In the rows, 128 means zero.
Each row of numbers stands for one node and depends on some of the facts below. Use the named rows to name the rest.

Some facts about the nodes:
soplak digrorom dazivun; vavek digrorom kinal; totom digrorom klosta; rodo digrorom soplak; fiklun digrorom tuske; detin digrorom luklon; kinal digrorom gezo; stekam digrorom retrok
kunus digrorom stadros; zudol digrorom kunus; tegre digrorom flepli; bruki digrorom plosu; skopus digrorom vaklaze; toso digrorom famon; gretri digrorom skiske; stadober digrorom ludri
biko digrorom lositru; flibrol digrorom mekek; flepesem digrorom fluva; pufetel digrorom flepesem; platrer digrorom ziskom; skizok digrorom fiklun; plakir digrorom zemubror; teruklu digrorom sustal
lostafur digrorom muklun; flusis digrorom trofo; bibil digrorom kidrul; bikla digrorom biplol; flepli digrorom stadraplak; lositru digrorom totom; flistivin digrorom bruki; laskor digrorom klida
gezo digrorom plobadre; vite digrorom stimen; sustal digrorom plikuplon; plobadre digrorom plakir; muklun digrorom stadober; ruzotrer digrorom vedafem; figen digrorom vite; vadror digrorom fovim
lofo digrorom klufa; grogo digrorom gikam; retrok digrorom liro; biplol digrorom zevu; zemubror digrorom stedigro; fluva digrorom brefel; nosir digrorom stekam; tuske digrorom sadal
brefel digrorom zestos; fuskelir digrorom nitril; klufa digrorom kloklon; zestos digrorom toso; duto digrorom gretri; plosu digrorom bikla; fovim digrorom lostafur; stalo digrorom flekas
gikam digrorom pluplon; tural digrorom platrer; nitril digrorom skopus; mekek digrorom detin; stadraplak digrorom daskim; mutra stimin kubodes; fiklun stimin platrer; flefo stimin pluplon
robubuk stimin bikla; zitre stimin reke; gusil stimin lositru; trugrik stimin zudol; nekluk stimin fiklun; bazik stimin puplen; draskagri stimin mutra; breflu stimin dropum
stekam stimin reva; kunus stimin nivik; zudol stimin flibrol; doklubrul stimin skizo; toso stimin flodor; gretri stimin drivos; luklon stimin breflu; stadober stimin fluvos
pluplon stimin beflubar; brigresto stimin tural; flibrol stimin zitre; platrer stimin draskagri; roplus stimin kazo; rodro stimin suklin; roflatu stimin dazivun; gadroskar stimin lobro
teruklu stimin sofle; kefek stimin fekovos; pladrok stimin brodru; fekovos stimin laskor; bibil stimin brikle; flepli stimin nekluk; drivos stimin gusil; reva stimin stovar
netrik stimin kefek; gezo stimin bazik; nonu stimin flepesem; skizo stimin roflatu; beflubar stimin toso; puplen stimin robubuk; figen stimin flaflan; kluga stimin graklen
pagrar stimin plamus; vaklaze stimin teruklu; fligres stimin sustal; festu stimin pagrar; vefal stimin stadraplak; grenitas stimin vavek; tisen stimin luklon; gretin stimin brefel
lobro stimin stodra; kubodes stimin plikuplon; tuflu stimin ziskom; pudrogral stimin nabrem; graklen stimin molin; fluva stimin peti; plikuplon stimin fligres; pefa stimin grustu
grustu stimin fluva; bezuvik stimin tuflu; gromibar stimin pomun; zilo stimin retrok; nabrem stimin greruvo; duto stimin tisen; dropum stimin pudrogral; piflek stimin flefo
sofle stimin mekek; greruvo stimin kinal; tural stimin pefa; gibrun stimin nonu; mekek stimin flepli; pomun stimin vefal; stadraplak stimin bezuvik; soplak kloskor a
vavek kloskor a; totom kloskor d; mutra kloskor a; rodo kloskor e; daskim kloskor b; fiklun kloskor a; vedafem kloskor e; zevu kloskor b
flefo kloskor d; flabrer kloskor f; robubuk kloskor a; reke kloskor a; zitre kloskor b; gusil kloskor a; trugrik kloskor a; mezus kloskor b
drikorol kloskor a; fledrubos kloskor b; nekluk kloskor a; stedigro kloskor b; detin kloskor b; bazik kloskor d; draskagri kloskor a; kinal kloskor b
flekas kloskor e; breflu kloskor a; stekam kloskor c; kunus kloskor a; suklin kloskor b; zudol kloskor b; tegre kloskor a; bruki kloskor c
skopus kloskor c; doklubrul kloskor a; toso kloskor b; klosta kloskor g; gretri kloskor c; kiklol kloskor e; luklon kloskor a; stadober kloskor b
kleklun kloskor c; pluplon kloskor a; biko kloskor a; brigresto kloskor b; flibrol kloskor a; peti kloskor e; begrum kloskor g; flepesem kloskor b
pufetel kloskor a; platrer kloskor c; ludri kloskor d; roplus kloskor f; skizok kloskor b; rodro kloskor d; roflatu kloskor a; plakir kloskor d
gadroskar kloskor g; teruklu kloskor c; kefek kloskor c; lostafur kloskor a; pladrok kloskor b; flusis kloskor c; plamus kloskor a; fekovos kloskor a
stimen kloskor a; bibil kloskor c; bikla kloskor a; platri kloskor b; flepli kloskor a; lositru kloskor b; soze kloskor g; drivos kloskor c
reva kloskor a; netrik kloskor a; flistivin kloskor a; laskor kloskor b; gezo kloskor a; trofo kloskor a; vite kloskor e; sustal kloskor a
nonu kloskor a; leflom kloskor e; plobadre kloskor a; muklun kloskor d; skizo kloskor a; beflubar kloskor b; stovar kloskor a; puplen kloskor d
ruzotrer kloskor c; figen kloskor a; kluga kloskor g; pagrar kloskor d; vaklaze kloskor d; vadror kloskor d; lofo kloskor g; fligres kloskor c
skiske kloskor a; festu kloskor d; stodra kloskor a; grogo kloskor a; vefal kloskor a; kazo kloskor a; grenitas kloskor c; liro kloskor c
flaflan kloskor a; retrok kloskor c; tisen kloskor a; biplol kloskor b; gretin kloskor d; sadal kloskor d; lobro kloskor d; kubodes kloskor c
tuflu kloskor a; pudrogral kloskor g; stadros kloskor b; zemubror kloskor b; graklen kloskor b; fluva kloskor a; kidrul kloskor d; plikuplon kloskor b
pefa kloskor a; grustu kloskor e; molin kloskor c; nosir kloskor a; bezuvik kloskor b; tuske kloskor b; lezeka kloskor d; brodru kloskor b
ziskom kloskor a; flodor kloskor b; gromibar kloskor a; zilo kloskor a; fluvos kloskor a; brikle kloskor a; brefel kloskor a; fuskelir kloskor a
nabrem kloskor a; klida kloskor f; klufa kloskor c; zestos kloskor e; duto kloskor c; plosu kloskor b; fovim kloskor a; dropum kloskor b
stalo kloskor c; piflek kloskor d; refles kloskor e; dazivun kloskor e; sofle kloskor c; pagra kloskor a; gikam kloskor a; greruvo kloskor a
kloklon kloskor a; tural kloskor a; nivik kloskor c; famon kloskor d; nitril kloskor a; gibrun kloskor b; keson kloskor a; mekek kloskor b
pomun kloskor a; stadraplak kloskor d; soplak topozan l; vavek topozan i; totom topozan l; mutra topozan m; rodo topozan i; daskim topozan j
fiklun topozan m; vedafem topozan i; zevu topozan h; flefo topozan i; flabrer topozan k; robubuk topozan h; reke topozan l; zitre topozan h
gusil topozan j; trugrik topozan h; mezus topozan h; drikorol topozan h; fledrubos topozan h; nekluk topozan i; stedigro topozan h; detin topozan l
bazik topozan l; draskagri topozan i; kinal topozan i; flekas topozan h; breflu topozan m; stekam topozan l; kunus topozan i; suklin topozan j
zudol topozan h; tegre topozan i; bruki topozan k; skopus topozan l; doklubrul topozan k; toso topozan m; klosta topozan m; gretri topozan k
kiklol topozan m; luklon topozan h; stadober topozan l; kleklun topozan l; pluplon topozan h; biko topozan k; brigresto topozan m; flibrol topozan k
peti topozan m; begrum topozan k; flepesem topozan i; pufetel topozan m; platrer topozan l; ludri topozan i; roplus topozan m; skizok topozan h
rodro topozan m; roflatu topozan k; plakir topozan l; gadroskar topozan h; teruklu topozan i; kefek topozan l; lostafur topozan j; pladrok topozan m
flusis topozan j; plamus topozan i; fekovos topozan h; stimen topozan h; bibil topozan i; bikla topozan m; platri topozan m; flepli topozan l
lositru topozan m; soze topozan j; drivos topozan l; reva topozan i; netrik topozan m; flistivin topozan m; laskor topozan j; gezo topozan i
trofo topozan h; vite topozan l; sustal topozan m; nonu topozan l; leflom topozan i; plobadre topozan k; muklun topozan i; skizo topozan h
beflubar topozan l; stovar topozan m; puplen topozan l; ruzotrer topozan l; figen topozan l; kluga topozan h; pagrar topozan m; vaklaze topozan h
vadror topozan h; lofo topozan j; fligres topozan m; skiske topozan h; festu topozan m; stodra topozan j; grogo topozan h; vefal topozan i
kazo topozan l; grenitas topozan l; liro topozan i; flaflan topozan h; retrok topozan i; tisen topozan m; biplol topozan j; gretin topozan h
sadal topozan k; lobro topozan l; kubodes topozan l; tuflu topozan h; pudrogral topozan m; stadros topozan l; zemubror topozan m; graklen topozan l
fluva topozan h; kidrul topozan l; plikuplon topozan l; pefa topozan k; grustu topozan j; molin topozan l; nosir topozan l; bezuvik topozan i
tuske topozan j; lezeka topozan k; brodru topozan i; ziskom topozan h; flodor topozan k; gromibar topozan k; zilo topozan h; fluvos topozan h
brikle topozan h; brefel topozan i; fuskelir topozan k; nabrem topozan j; klida topozan h; klufa topozan m; zestos topozan k; duto topozan h
plosu topozan i; fovim topozan m; dropum topozan k; stalo topozan k; piflek topozan l; refles topozan j; dazivun topozan l; sofle topozan j
pagra topozan i; gikam topozan h; greruvo topozan i; kloklon topozan k; tural topozan m; nivik topozan l; famon topozan l; nitril topozan j
gibrun topozan k; keson topozan m; mekek topozan h; pomun topozan h; stadraplak topozan i

Some rows with their names:
zudol: [112 138 151 142 115  80 150 128 152  98  63 132 135  85  88 124 154 189
 197 162 115  90 141 122  80 160]
trugrik: [156 127 131 132 145 117 148 114  99 110 118 136 137  94 125 149 162 119
 152 134 108 117 130 100  81 130]
gretri: [185 144 154 137 132 106 165 130 136 126  71 134 122  90 118 150 153 149
 170 157 104  99 113 135  89 135]
skizok: [109 141 148 139 108  78 151 127 154  97  64 126 129  89 104 128 149 223
 185 158 113  82 142 119  80 161]
draskagri: [191 120 143 140 148 127 151 111  91 111 108 133 138  96 135 160 168 160
 153 127 120 107 128 102  88 146]
tural: [177 133 150 139 134  93 173 139 138 134  97 129 136  86 129 143 160 113
 160 156  94 103 111 133  96 145]
gezo: [187 126 137 119 151 166 198 181 172 167  73 131 153  86 132 137 161 184
 161 164 122 110  96 112  82 164]
toso: [ 96 139 181 157  94  64 141 135 133 146  94 120 113 106 113 111 162 173
 214 166 109  97 128 126  74 161]
pufetel: [166 144 159 136 117  88 171 137 133 141 102 122 125  99 149 144 158 148
 156 151  95 101 112 131  91 142]
robubuk: [155 126 130 132 144 116 146 115  99 114 121 136 138  94 124 148 162 121
 152 136 108 116 131 100  81 128]
totom: [153 164 149 124 121  97 149 122 153  86  86 139 131  95 122 150 150 190
 159 149 111  91 127 139  83 131]
fovim: [183 136 140 138 131  71 179 122 139 106  89 127 137  79 136 155 150 137
 142 148  87  85 120 140 106 144]
keson: [149 116 130 142 143 104 157 115 101 133 135 127 127  97 149 150 159 129
 139 135  99 102 118  94  82 137]
vedafem: [165 133 133 138 152 125 149  95 104 120 153 140 126 109 153 145 150 150
 136 138 125  94 130 115  79 138]
vefal: [180 106 133 136 151 121 148 118  89 144 152 132 145  86 129 134 161 129
 156 143 115 109 131 107  85 131]
zilo: [156 128 132 132 144 115 147 114  99 112 118 135 136  95 125 149 162 123
 150 134 109 116 132  99  82 131]
drikorol: [153 130 129 129 137 113 150 113 101 113 123 131 133  97 138 150 158 152
 142 132 108 108 132  96  79 129]

Rows to name:
No name comes twice in this set of rows, the named rows included.
[172 170 202 131  80  86 151 143 105 176 116 111 128 127 158 128 164 172
 189 150 111 123 125 145  81 134]  brefel
[156 155 144 129 126  88 160 117 149  88  96 138 135  94 128 144 149 172
 151 150 107  89 132 139  91 142]  vadror
[173 118 136 152 149 119 148 108 105 114 110 136 107  95 142 151 163 117
 155 140 106 101 122  95  83 143]  fligres
[103 107 133 149 130  96 140 106 106 119 115 122 136  95 116 129 150 217
 179 143 127  82 147  89  70 161]  brodru
[130 142 133 129 138 113 130 102 114  87 125 141 125 102 128 152 154 177
 149 133 117  97 132 105  69 125]  kidrul
[ 80 105 131 157 130  85 143 108 114 119 116 124 117  94 120 130 154 193
 173 146 112  79 135  83  69 161]  platri
[190 139 150 135 133 111 172 125 129 134  85 131 136  92 127 141 152 144
 169 155 114 105 125 135  94 148]  bibil
[110 148 149 134 105  81 142 125 157  86  55 128 128  86  95 136 148 238
 192 156 115  81 139 122  75 149]  detin
[170 173 148 122 126 111 151 114 153  87  93 145 118 101 133 154 147 171
 150 151 113  95 124 145  83 127]  vite
[169 140 146 140 124  96 176 126 143 131  89 128 114  94 144 145 151 150
 154 157  98  93 114 129  92 148]  klufa
[113  94 136 151 139 101 133 110 103 128 135 130 137  84 101 113 155 187
 190 154 128  87 148  95  72 155]  bezuvik
[ 71 139 141 142 109  75 169 116 146 108  52 131 138  90  73 134 153 212
 185 160 118  98 131 131  85 168]  mekek
[ 99 106 139 155 138  94 131 112 108 109 100 130 124  91  94 136 155 187
 190 146 119  84 133  90  66 150]  gibrun

The same nodes again, as new rows of numbers:
Some nodes and their rows:
lofo: [175 106 121 114  87 140 137 150  92  98 114 127 110 130 111 148  88 146
 138 154 136  90 172 163 113 126 132 114 115 107 132 134 171  71 122 129
  82 161 125 167 119 106 102  96]
beflubar: [134 142 134 126 154 102  84 106 129 122 159 165 168 153 114 160 109 115
 121 122 137 114 140 154 144 123 140 142 141 137 115 119 106 138 125 136
  90  89 142 122 130 115 111 132]
bibil: [169 116 129 131  78 171 128 148  89  76 105  99  98 119 113 130  87 129
 136 153 111 121 170 160 106 112 116 126  78 140 126 142 163  99  70 109
  82 141 129 156  92  98 112 102]
mutra: [ 95  86 101  95 147  98 113 158 163 181 138 121 167 158 119 157  91 144
 146 115 175 127 125  98 126 122 131 129 148 138  91 112 112 122 112 148
 141 127 134 135 139 121 148 138]
flodor: [117 134 105  91 164 113  84 134 124 132 156 175 157 158 119 159 102 143
  85 129 143 118 116 133 151 109 150 144 153 132  98 112 109 129 154 112
  92 108 132 131 137 129  88 123]
famon: [140 154 124 123 158 105  82 105 126  96 198 162 179 166 115 183 122 100
 116 125 140 137 137 151 147 132 108 119 161 108 117  96 108 136 162 131
  55  69 150 138 127  97  70 133]
plakir: [161 188 138 176 130 107  95 130 111  98 130 182 130 162 130 100 138  96
 129 114 133 105 153 194 123 125 115  86 163  84 142 122 212 106  94 164
  24 181  99 125 175  20  76  72]
zemubror: [134 117  96 127 111 107 128 158 125 148 120 149 135 149 135 121 117 129
 159 109 181 102 151 139 105 133 107  93 168  87 115 120 212  85  89 177
  90 208 104 136 185  48 128  82]
stadober: [164 132 132 169 111 145 136 109 110  93 130 131 136 124 135 131 126 141
 128 132 115 115 159 168  96 134  86 129 130 111 140 135 166 107 119 154
  75 146 136 144 131  66 110 110]
fluvos: [128 106 107 102 153 106  82 115 122 148 131 153 144 128 116 160  96 129
 117 116 148 119 119 131 149 104 156 149 155 164  98 134  81 114  93 125
 124 118 127 104 121 139 119 135]
fiklun: [128  76 128 143 129 129 169 158 127 157  73 102 124 126 133 105 100 187
 131 121 160 126 127 105 100 130 104 108 161  91 113 111 169 105 137 186
 111 200 131 169 135  84 155 118]
stodra: [122 103 129 107 167 109  96 136 125 146 132 141 141 140 107 151  98 140
 113 114 151 103 111 116 155 116 155 153 135 150 100 126  97 131 105 117
 118 119 113 122 132 158 132 138]
festu: [116 131  78  91 147  99 106 164 160 131 222 142 191 192 140 201 121  84
 173 101 193 157 136 134 126 139 108  98 164  91  99  79 168 131 127 139
  73  91 156 141 139  81 101 127]
brigresto: [ 89 120  91  90 120  97 103 146 165 157 179 138 196 180 120 173  91 126
 166 123 170 143 150 108 110 141 105 123 146 120  99 102 146 133 120 144
 117 108 160 132 147  83 129 137]
roplus: [ 98  92  95  80  75  93 106 185 165 173 128 131 174 177 108 149  66 173
 149 172 178 105 167 108 117 146 116 140  87 155  84 120  98 109 110 160
 177 114 138 125 127 133 161 129]
grogo: [151  94 131 148 125 143 131 124 124 101  73 113 103 120 114 107 102 163
 114 111 130 132 131 124 113 124 116 141 139 103 116 133 158 126 103 157
  95 184 125 134 132  96 139 113]
drivos: [135 128 118 117 128 111 108 164 129 109 151 147 139 157 117 167 102 123
 137 156 141  96 145 167 142  97 179 134 111 157 109 111  78 122 116 130
 113  81 137 148  97 156 143 117]

Name these rows:
No name comes twice in this set of rows, the named rows included.
[152 124 138  88 127 124  87 147 120 113 131 141 129 147  98 161  76 115
 128 148 131 112 152 156 153  99 170 131  89 171 103 131 110 126  84  97
  90  78 136 131  91 147 110 118]  liro
[152  58  82 119 112 139 162 118 104 120 145 106 142 115 130 181 106 173
 128 126 170 123 153 112  93 161  53 123 158  74 111 127 150  79 172 170
  91 171 156 166 145  94 102 124]  toso
[201  56 110 133 108 171 142 147  90  71 119  56  95 121 106 179 113 160
  85 161 141 165 136 127 129 142  40  94  95  88  97 121 109 101 149 149
  57 146 151 173  71 110  73 108]  zestos
[ 73 110  88 101 118 106 118 160 162 188 153 145 193 162 124 152 100 163
 138 152 160 117 137 102 106 130 107 141 129 153  93 110  99 126 123 160
 167 114 145 127 134 102 161 136]  netrik
[140 126 134 112 111 118 101 153 142 113 148 127 155 161 103 165  86 113
 159 145 146 112 161 158 137 115 160 136  92 159 114 122 109 134  92 125
 111  69 148 136 100 133 143 126]  grenitas
[138 156 157 170 104 152 102 144 124 113  78 137 113 128 133  62 113 136
 125 124 100  96 141 166 111  96 123 138  98 146 127 143 210 129  25 132
  93 193  90 104 154  54 138  88]  gezo
[132 118 124  98 167  99  75 121 139 122 163 146 152 170  95 166  81 104
 122 100 149 121 122 119 162 120 151 134 156 122 103 111 133 135 117 111
  69 116 124 135 155 132 100 134]  suklin
[150 123 115 129 128  87  60 164 119 106 152 147 139 181  86 156 114 104
  99 161 148 119 129 153 180 115 115 109 118 131  90 121  32 111 118 147
  89 101 117 131 107 123  80  90]  dazivun
[177 145 120 163 126 139 117 100  89  90 158 147 135 129 133 159 139 106
 126 121 134 118 154 176 116 131  84 102 171  92 143 126 166  92 134 149
  34 145 138 150 140  51  56  99]  totom
[167 132 131 154 128 168 120 110  85  79 121 133 113 115 126 126 119 141
  97 131 103 115 142 161 112 114 105 128 134 113 140 130 175 108 117 119
  52 162 129 143 129  77  86 106]  plosu

